Below are the code and all the weights of a small trained network. Each question names an input and a class and asks about switching units off, where a switched-off unit gives its printed mean instead of its output.

import numpy as np


def w(rows, s, z=0):
    codes = np.array(rows[::2]) - 128.0
    scale = np.full(codes.shape[1], s)
    scale[-1] = z or s
    return codes * scale


def f(y):
    return y / 2 * (1 + np.tanh(0.7978845608 * (y + 0.044715 * y**3)))


def log_softmax(a):
    a = a - a.max(-1, keepdims=True)
    return a - np.log(np.exp(a).sum(-1, keepdims=True))


def net(x, mask):
    res = np.array(x, float).reshape(1, 8) / 4 @ E
    y = f(res @ A[0][:, :-1].T + A[0][:, -1])
    res = res + np.where(mask, y, B[0][:, -1]) @ B[0][:, :-1]
    return log_softmax(res[-1] @ U[:, :-1].T + U[:, -1])


A, B = {}, {}
E = w([
[3,104,84,121],'x0',
[133,23,194,170],'x1',
[155,73,89,24],'x2',
[129,130,130,127],'x3',
[128,131,126,129],'x4',
[131,127,122,128],'x5',
[127,130,129,130],'x6',
[127,129,131,126],'x7',
],0.0052)
A[0] = w([
[26,101,88,120,109],'neuron 0',
[121,125,130,127,254],'neuron 1',
[119,143,127,156,40],'neuron 2',
[124,242,80,85,112],'neuron 3',
[129,49,173,157,91],'neuron 4',
[120,145,125,143,45],'neuron 5',
[142,96,102,73,65],'neuron 6',
[133,33,157,171,94],'neuron 7',
[52,108,92,131,91],'neuron 8',
[111,158,131,198,66],'neuron 9',
[120,141,126,162,88],'neuron 10',
[43,107,104,125,106],'neuron 11',
[247,147,146,137,90],'neuron 12',
[169,127,126,128,37],'neuron 13',
[115,150,129,178,101],'neuron 14',
[131,47,151,165,112],'neuron 15',
[107,167,126,255,124],'neuron 16',
[128,203,84,98,82],'neuron 17',
[159,53,77,23,93],'neuron 18',
],0.0096,0.0042)
B[0] = w([
[226,115,170,192,202],'neuron 0',
[171,124,80,55,252],'neuron 1',
[83,132,182,154,91],'neuron 2',
[46,18,44,144,243],'neuron 3',
[65,90,63,163,169],'neuron 4',
[75,136,168,167,90],'neuron 5',
[66,179,191,151,128],'neuron 6',
[43,81,62,144,182],'neuron 7',
[181,123,167,186,159],'neuron 8',
[77,161,199,120,131],'neuron 9',
[107,140,159,126,112],'neuron 10',
[194,136,137,191,174],'neuron 11',
[205,117,176,249,205],'neuron 12',
[105,141,174,213,95],'neuron 13',
[102,150,159,106,132],'neuron 14',
[69,94,69,129,174],'neuron 15',
[91,203,178,18,218],'neuron 16',
[51,65,106,171,171],'neuron 17',
[44,249,231,66,226],'neuron 18',
],0.019,0.003)
U = w([
[47,61,37,132,89],'0',
[90,248,198,38,68],'1',
[197,135,73,67,252],'2',
[254,137,154,219,82],'3',
],0.0063,0.0045)

Each question gives the input, the list of numbers given to net, and the class t.
The units are the neurons (one row each of A and B). Each row of codes is followed by its name. A weight is (code - 128) times the scale printed after its matrix; where a second scale follows, it is the last column's (A, B and U).
mask holds one flag per neuron, in row order. A switched-off neuron (its flag False) gives its mean, the last column of its row in B, instead of its output. The means were averaged over made-up inputs and are rounded, as every weight is.
A unit's drop is (log p(t) with every unit on - log p(t) with that unit switched off) / (log p(t) with every unit on - log p(t) with every unit switched off).
The circuit of an input: a set's keep is (log p(t) with only the set's units on - log p(t) with every unit switched off) / (log p(t) with every unit on - log p(t) with every unit switched off). Starting from the 12 units with the biggest drops (on a tie, the unit counted first), units are removed one at a time, each time the one whose removal leaves the highest keep (on an exact tie, the one counted first), for as long as the keep stays at least 0.8.
circuit, biggest first: the units of the circuit, biggest drop first
unit that matters most: the unit with the biggest drop
k most important neurons: the k neurons with the biggest drops, biggest first
drop when u is switched off: that unit's drop, to one decimal
input [3,4,-7,-8,1,-5,-3,2], class 1: unit that matters most -> neuron 16
input [-5,-2,4,4,0,0,-8,-4], class 3: 2 most important neurons -> (neuron 12; neuron 16)
input [4,-2,0,-1,-7,4,-8,-2], class 3: circuit, biggest first -> (neuron 0; neuron 16; neuron 7)
input [-4,-7,5,8,-1,-5,-1,-2], class 0: 2 most important neurons -> (neuron 3; neuron 17)
input [-2,7,-5,-3,8,6,-7,-3], class 0: 2 most important neurons -> (neuron 7; neuron 4)
input [-5,3,5,-3,-2,5,4,1], class 1: 4 most important neurons -> (neuron 18; neuron 3; neuron 0; neuron 11)
input [-4,-7,2,-6,-5,4,-3,4], class 0: 2 most important neurons -> (neuron 3; neuron 17)
input [2,-8,-6,-2,8,4,-6,6], class 0: 3 most important neurons -> (neuron 3; neuron 17; neuron 18)
input [-3,6,-2,-2,2,3,6,2], class 0: circuit, biggest first -> (neuron 7; neuron 4)
input [8,-6,-6,1,0,-1,-8,1], class 3: 3 most important neurons -> (neuron 0; neuron 11; neuron 8)
input [8,1,5,-2,-8,3,-8,-2], class 3: circuit, biggest first -> (neuron 0; neuron 11)
input [-5,-8,5,-8,3,-3,-4,-7], class 0: 2 most important neurons -> (neuron 3; neuron 17)
input [-6,8,-8,5,1,3,4,-5], class 0: 4 most important neurons -> (neuron 7; neuron 4; neuron 15; neuron 18)
input [-2,2,-6,-4,-8,-5,-5,3], class 1: circuit, biggest first -> (neuron 16)
input [8,-3,7,1,-6,2,-6,-5], class 3: 2 most important neurons -> (neuron 0; neuron 11)
input [4,-4,7,2,-3,-6,7,1], class 1: 2 most important neurons -> (neuron 18; neuron 6)
input [8,5,6,-6,-2,4,4,3], class 3: 4 most important neurons -> (neuron 0; neuron 11; neuron 8; neuron 16)
input [1,-7,-1,-4,6,-4,-3,-1], class 0: drop when neuron 17 is switched off -> 0.1
input [-4,6,7,-3,-2,-6,-5,0], class 1: drop when neuron 18 is switched off -> 1.8
input [1,-8,4,-5,3,-6,2,0], class 0: drop when neuron 3 is switched off -> 0.5
input [-3,8,1,6,5,4,-5,-8], class 0: most important neuron -> (neuron 7)
